Below are the code and all the weights of a small trained network. Each question names an input and a class and asks about switching units off, where a switched-off unit gives its printed mean instead of its output.

import numpy as np


def w(rows, s, z=0):
    codes = np.array(rows[::2]) - 128.0
    scale = np.full(codes.shape[1], s)
    scale[-1] = z or s
    return codes * scale


def norm(h):
    return h / np.sqrt((h * h).mean(-1, keepdims=True) + 1e-5)


def f(y):
    return y / 2 * (1 + np.tanh(0.7978845608 * (y + 0.044715 * y**3)))


def log_softmax(a):
    a = a - a.max(-1, keepdims=True)
    return a - np.log(np.exp(a).sum(-1, keepdims=True))


def net(x, mask):
    res = np.array(x, float).reshape(1, 3) / 4 @ E
    u = 0
    for l in range(3):
        y = f(norm(res) @ A[l][:, :-1].T + A[l][:, -1])
        res = res + np.where(mask[u : u + 8], y, B[l][:, -1]) @ B[l][:, :-1]
        u += 8
    return log_softmax(norm(res)[-1] @ U[:, :-1].T + U[:, -1])


A, B = {}, {}
E = w([
[123,21,84,162,157,100,127,116,134,152],'x0',
[74,107,108,127,54,127,122,165,239,134],'x1',
[137,166,26,70,114,138,125,179,130,252],'x2',
],0.002)
A[0] = w([
[77,119,138,142,68,117,150,113,167,87,105],'L0N1',
[84,144,153,102,94,132,144,135,195,153,126],'L0N2',
[106,89,143,208,181,106,78,89,85,87,62],'L0N3',
[172,246,158,113,105,149,127,113,125,131,43],'L0N4',
[109,82,56,176,120,92,75,129,149,190,17],'L0N5',
[184,254,141,72,167,165,137,132,81,147,59],'L0N6',
[134,140,175,153,151,164,121,92,107,34,2],'L0N7',
[88,97,100,129,150,100,124,112,128,149,87],'L0N8',
],0.0033,0.00088)
B[0] = w([
[121,162,156,104,120,79,47,166,77,126,183],'L0N1',
[78,169,76,138,105,90,111,152,132,92,171],'L0N2',
[122,77,203,49,166,125,254,111,98,40,231],'L0N3',
[70,117,89,81,173,205,134,101,7,54,182],'L0N4',
[126,222,87,121,140,198,198,130,122,186,200],'L0N5',
[141,163,149,66,86,243,77,178,33,81,251],'L0N6',
[234,121,83,184,131,118,170,99,180,189,227],'L0N7',
[82,181,130,93,106,173,157,98,113,142,143],'L0N8',
],0.0026,0.0017)
A[1] = w([
[159,88,201,180,140,122,110,118,150,99,2],'L1N1',
[109,139,31,89,89,188,75,186,117,221,142],'L1N2',
[253,156,128,46,138,149,72,103,28,178,21],'L1N3',
[225,105,198,167,176,84,92,95,85,74,65],'L1N4',
[149,113,99,152,237,107,195,18,103,143,60],'L1N5',
[45,174,178,136,19,36,17,189,209,91,21],'L1N6',
[128,150,49,185,130,89,128,149,212,197,32],'L1N7',
[55,138,103,67,149,89,17,139,124,200,32],'L1N8',
],0.0029,0.00096)
B[1] = w([
[178,122,112,70,199,127,134,97,96,136,145],'L1N1',
[192,55,145,161,173,46,190,62,146,125,255],'L1N2',
[114,186,164,209,190,140,148,191,214,123,197],'L1N3',
[160,139,99,50,26,67,141,63,191,106,201],'L1N4',
[65,150,114,105,73,88,103,182,160,129,181],'L1N5',
[48,101,89,217,171,136,4,111,179,60,200],'L1N6',
[185,179,63,81,81,138,107,22,82,75,158],'L1N7',
[141,111,176,109,173,83,182,93,147,77,149],'L1N8',
],0.0031,0.0027)
A[2] = w([
[176,222,162,100,62,207,88,142,58,85,6],'L2N1',
[61,45,126,90,128,129,157,211,94,246,87],'L2N2',
[108,60,43,76,135,27,171,72,130,189,52],'L2N3',
[231,72,115,20,139,115,136,60,33,198,111],'L2N4',
[99,117,47,106,135,18,139,136,188,167,121],'L2N5',
[211,2,121,186,146,26,112,80,191,166,68],'L2N6',
[173,71,245,78,72,47,135,53,181,55,67],'L2N7',
[202,136,184,193,188,161,170,122,107,210,86],'L2N8',
],0.003,0.0013)
B[2] = w([
[56,126,146,48,126,236,131,158,63,150,157],'L2N1',
[20,92,225,155,117,48,111,188,130,130,130],'L2N2',
[119,159,152,119,59,159,88,104,78,157,213],'L2N3',
[85,89,114,163,125,137,60,108,207,35,198],'L2N4',
[168,105,183,143,101,165,125,100,53,171,194],'L2N5',
[169,243,124,68,101,237,156,165,83,139,228],'L2N6',
[200,119,114,86,189,2,186,136,133,151,253],'L2N7',
[95,139,71,148,153,42,85,183,235,147,158],'L2N8',
],0.0033,0.0029)
U = w([
[69,126,106,191,110,128,20,102,185,51,135],'0',
[206,107,170,75,148,33,213,99,135,85,157],'1',
[110,69,142,153,119,160,161,130,145,112,2],'2',
[127,151,104,172,207,84,138,196,180,186,130],'3',
[40,86,203,135,78,101,140,154,78,182,91],'4',
[101,186,157,77,160,254,130,177,70,93,141],'5',
[176,155,72,136,56,175,133,44,111,193,177],'6',
],0.0099,0.004)

Each question gives the input, the list of numbers given to net, and the class t.
The units are the neurons (one row each of A and B). Each row of codes is followed by its name. A weight is (code - 128) times the scale printed after its matrix; where a second scale follows, it is the last column's (A, B and U).
mask holds one flag per neuron, layer by layer. A switched-off neuron (its flag False) gives its mean, the last column of its row in B, instead of its output. The means were averaged over made-up inputs and are rounded, as every weight is.
A unit's drop is (log p(t) with every unit on - log p(t) with that unit switched off) / (log p(t) with every unit on - log p(t) with every unit switched off).
The circuit of an input: a set's keep is (log p(t) with only the set's units on - log p(t) with every unit switched off) / (log p(t) with every unit on - log p(t) with every unit switched off). Starting from the 12 units with the biggest drops (on a tie, the unit counted first), units are removed one at a time, each time the one whose removal leaves the highest keep (on an exact tie, the one counted first), for as long as the keep stays at least 0.8.
circuit, biggest first: the units of the circuit, biggest drop first
most important unit: the unit with the biggest drop
k most important neurons: the k neurons with the biggest drops, biggest first
k most important neurons of layer l: the k neurons of layer l with the biggest drops, biggest first
drop of u: that unit's drop, to one decimal
input [-4,-2,8], class 3: most important unit => L1N2
input [-1,7,2], class 0: 3 most important neurons of layer 0 => L0N7, L0N2, L0N1
input [-2,-7,-1], class 5: 3 most important neurons => L0N6, L1N2, L2N1
input [7,-7,8], class 3: circuit, biggest first => L1N3, L2N8
input [-2,-8,8], class 3: 2 most important neurons of layer 0 => L0N3, L0N1
input [8,4,-4], class 4: 3 most important neurons of layer 1 => L1N2, L1N8, L1N4
input [2,-2,5], class 3: 4 most important neurons => L2N8, L1N4, L1N3, L0N7
input [8,1,-3], class 4: 4 most important neurons => L1N2, L2N2, L0N5, L1N5
input [-6,7,5], class 0: 3 most important neurons of layer 1 => L1N6, L1N4, L1N1
input [3,-3,7], class 3: 3 most important neurons => L1N4, L2N8, L1N3
input [7,-6,0], class 4: 2 most important neurons => L1N5, L1N2
input [3,-3,6], class 3: 3 most important neurons of layer 1 => L1N4, L1N3, L1N6
input [1,-8,4], class 3: 3 most important neurons => L1N3, L2N8, L2N6
input [5,5,0], class 6: most important unit => L0N5
input [0,3,0], class 0: drop of L1N6 => 2.3
input [-6,5,0], class 0: drop of L1N6 => 0.5
input [-8,5,-4], class 0: drop of L1N4 => 0.0
